Below is a small trained network, with its code and all its weights. Each question gives an input and a class and asks what happens when units are switched off, that is, made to give their printed mean instead of their output.

import numpy as np


def w(rows, s, z=0):
    codes = np.array(rows[::2]) - 128.0
    scale = np.full(codes.shape[1], s)
    scale[-1] = z or s
    return codes * scale


def f(y):
    return np.maximum(y, 0)


def log_softmax(a):
    a = a - a.max(-1, keepdims=True)
    return a - np.log(np.exp(a).sum(-1, keepdims=True))


def net(x, mask):
    res = np.array(x, float).reshape(1, 4) / 4 @ E
    y = f(res @ A[0][:, :-1].T + A[0][:, -1])
    res = res + np.where(mask, y, B[0][:, -1]) @ B[0][:, :-1]
    return log_softmax(res[-1] @ U[:, :-1].T + U[:, -1])


A, B = {}, {}
E = w([
[84,104,169,137,143,146,74,39,150,235,187,118],'x0',
[139,92,189,63,135,111,121,173,94,168,170,250],'x1',
[220,50,50,190,118,63,141,89,84,185,218,153],'x2',
[211,66,192,165,187,57,149,75,147,140,36,107],'x3',
],0.014)
A[0] = w([
[101,109,76,145,138,107,151,118,165,121,59,79,187],'neuron 1',
[162,71,145,103,145,116,144,162,109,113,74,194,164],'neuron 2',
[106,167,52,112,76,152,192,173,154,164,152,169,173],'neuron 3',
[71,149,63,168,78,127,137,163,65,124,201,92,253],'neuron 4',
[162,111,167,73,164,115,90,104,129,204,174,214,182],'neuron 5',
[80,154,253,67,205,112,116,125,120,123,120,120,176],'neuron 6',
[140,155,141,143,122,169,109,94,141,154,114,91,140],'neuron 7',
[172,129,109,137,91,122,117,182,145,88,159,132,86],'neuron 8',
[169,123,179,110,190,136,153,130,119,119,52,72,146],'neuron 9',
[157,82,130,156,146,90,145,99,142,75,136,95,217],'neuron 10',
[75,146,124,148,190,137,113,111,118,138,164,120,139],'neuron 11',
[133,119,117,126,153,99,197,117,126,94,76,110,130],'neuron 12',
[121,163,82,107,65,152,101,150,87,56,172,122,188],'neuron 13',
],0.011,0.0044)
B[0] = w([
[128,150,152,236,139,149,123,146,168,82,105,25,209],'neuron 1',
[189,150,149,149,190,123,120,102,90,146,113,213,198],'neuron 2',
[111,72,84,135,67,129,87,112,59,124,100,123,208],'neuron 3',
[74,55,195,86,99,106,78,47,133,107,121,62,232],'neuron 4',
[103,67,52,134,124,116,129,129,122,210,141,177,251],'neuron 5',
[101,133,119,117,99,222,254,134,65,185,118,157,220],'neuron 6',
[95,84,190,178,137,170,167,98,184,136,135,136,174],'neuron 7',
[148,151,126,108,59,69,112,95,52,71,113,196,168],'neuron 8',
[110,198,147,116,97,89,193,214,89,134,102,153,215],'neuron 9',
[108,92,55,228,195,100,103,139,134,137,134,17,210],'neuron 10',
[137,110,159,83,142,181,131,57,176,160,130,108,166],'neuron 11',
[169,179,122,179,171,95,114,172,81,132,108,90,190],'neuron 12',
[151,116,163,114,77,102,82,68,48,43,82,136,220],'neuron 13',
],0.0087,0.019)
U = w([
[225,200,115,101,198,111,138,129,100,129,123,223,119],'0',
[105,117,112,8,106,233,183,122,115,138,111,201,156],'1',
[123,89,116,131,28,96,21,94,22,31,114,146,184],'2',
[159,86,56,174,125,75,97,113,108,172,205,219,177],'3',
[119,133,171,139,140,187,61,80,255,147,173,109,187],'4',
[118,215,177,164,63,153,162,156,101,112,118,163,64],'5',
[126,176,106,60,132,53,114,121,180,100,129,160,3],'6',
[153,156,84,186,183,48,153,160,124,50,71,109,53],'7',
],0.0089,0.0024)

Each question gives the input, the list of numbers given to net, and the class t.
The units are the neurons (one row each of A and B). Each row of codes is followed by its name. A weight is (code - 128) times the scale printed after its matrix; where a second scale follows, it is the last column's (A, B and U).
mask holds one flag per neuron, in row order. A switched-off neuron (its flag False) gives its mean, the last column of its row in B, instead of its output. The means were averaged over made-up inputs and are rounded, as every weight is.
A unit's drop is (log p(t) with every unit on - log p(t) with that unit switched off) / (log p(t) with every unit on - log p(t) with every unit switched off).
The circuit of an input: a set's keep is (log p(t) with only the set's units on - log p(t) with every unit switched off) / (log p(t) with every unit on - log p(t) with every unit switched off). Starting from the 12 units with the biggest drops (on a tie, the unit counted first), units are removed one at a time, each time the one whose removal leaves the highest keep (on an exact tie, the one counted first), for as long as the keep stays at least 0.8.
units of the circuit, in order: the units of the circuit, biggest drop first
unit that matters most: the unit with the biggest drop
top k neurons: the k neurons with the biggest drops, biggest first
drop of u: that unit's drop, to one decimal
input [2,-2,-4,1], class 5: unit that matters most -> neuron 5
input [-6,8,-4,-2], class 1: top 3 neurons -> [neuron 6; neuron 4; neuron 10]
input [6,-1,1,2], class 4: units of the circuit, in order -> [neuron 3; neuron 8]
input [5,2,0,5], class 3: top 2 neurons -> [neuron 5; neuron 4]
input [4,-2,-3,-1], class 1: top 2 neurons -> [neuron 10; neuron 6]
input [3,-3,-3,5], class 7: top 3 neurons -> [neuron 10; neuron 1; neuron 12]
input [-2,-6,-5,0], class 7: top 2 neurons -> [neuron 1; neuron 12]
input [6,-1,-2,1], class 1: top 3 neurons -> [neuron 6; neuron 10; neuron 1]
input [7,-7,7,-6], class 2: top 2 neurons -> [neuron 3; neuron 4]
input [3,8,-1,0], class 1: top 3 neurons -> [neuron 6; neuron 10; neuron 12]
input [1,5,-5,-6], class 1: top 2 neurons -> [neuron 6; neuron 10]
input [-1,4,1,4], class 3: top 2 neurons -> [neuron 5; neuron 13]
input [4,-6,5,4], class 7: top 2 neurons -> [neuron 10; neuron 4]
input [7,-2,-7,-5], class 1: units of the circuit, in order -> [neuron 6]
input [1,3,-5,-4], class 1: drop of neuron 6 -> 0.5
input [-2,8,1,4], class 3: drop of neuron 4 -> -0.1
input [6,-3,-4,-5], class 4: drop of neuron 1 -> -0.1
input [-1,-7,-7,0], class 5: drop of neuron 10 -> 0.3
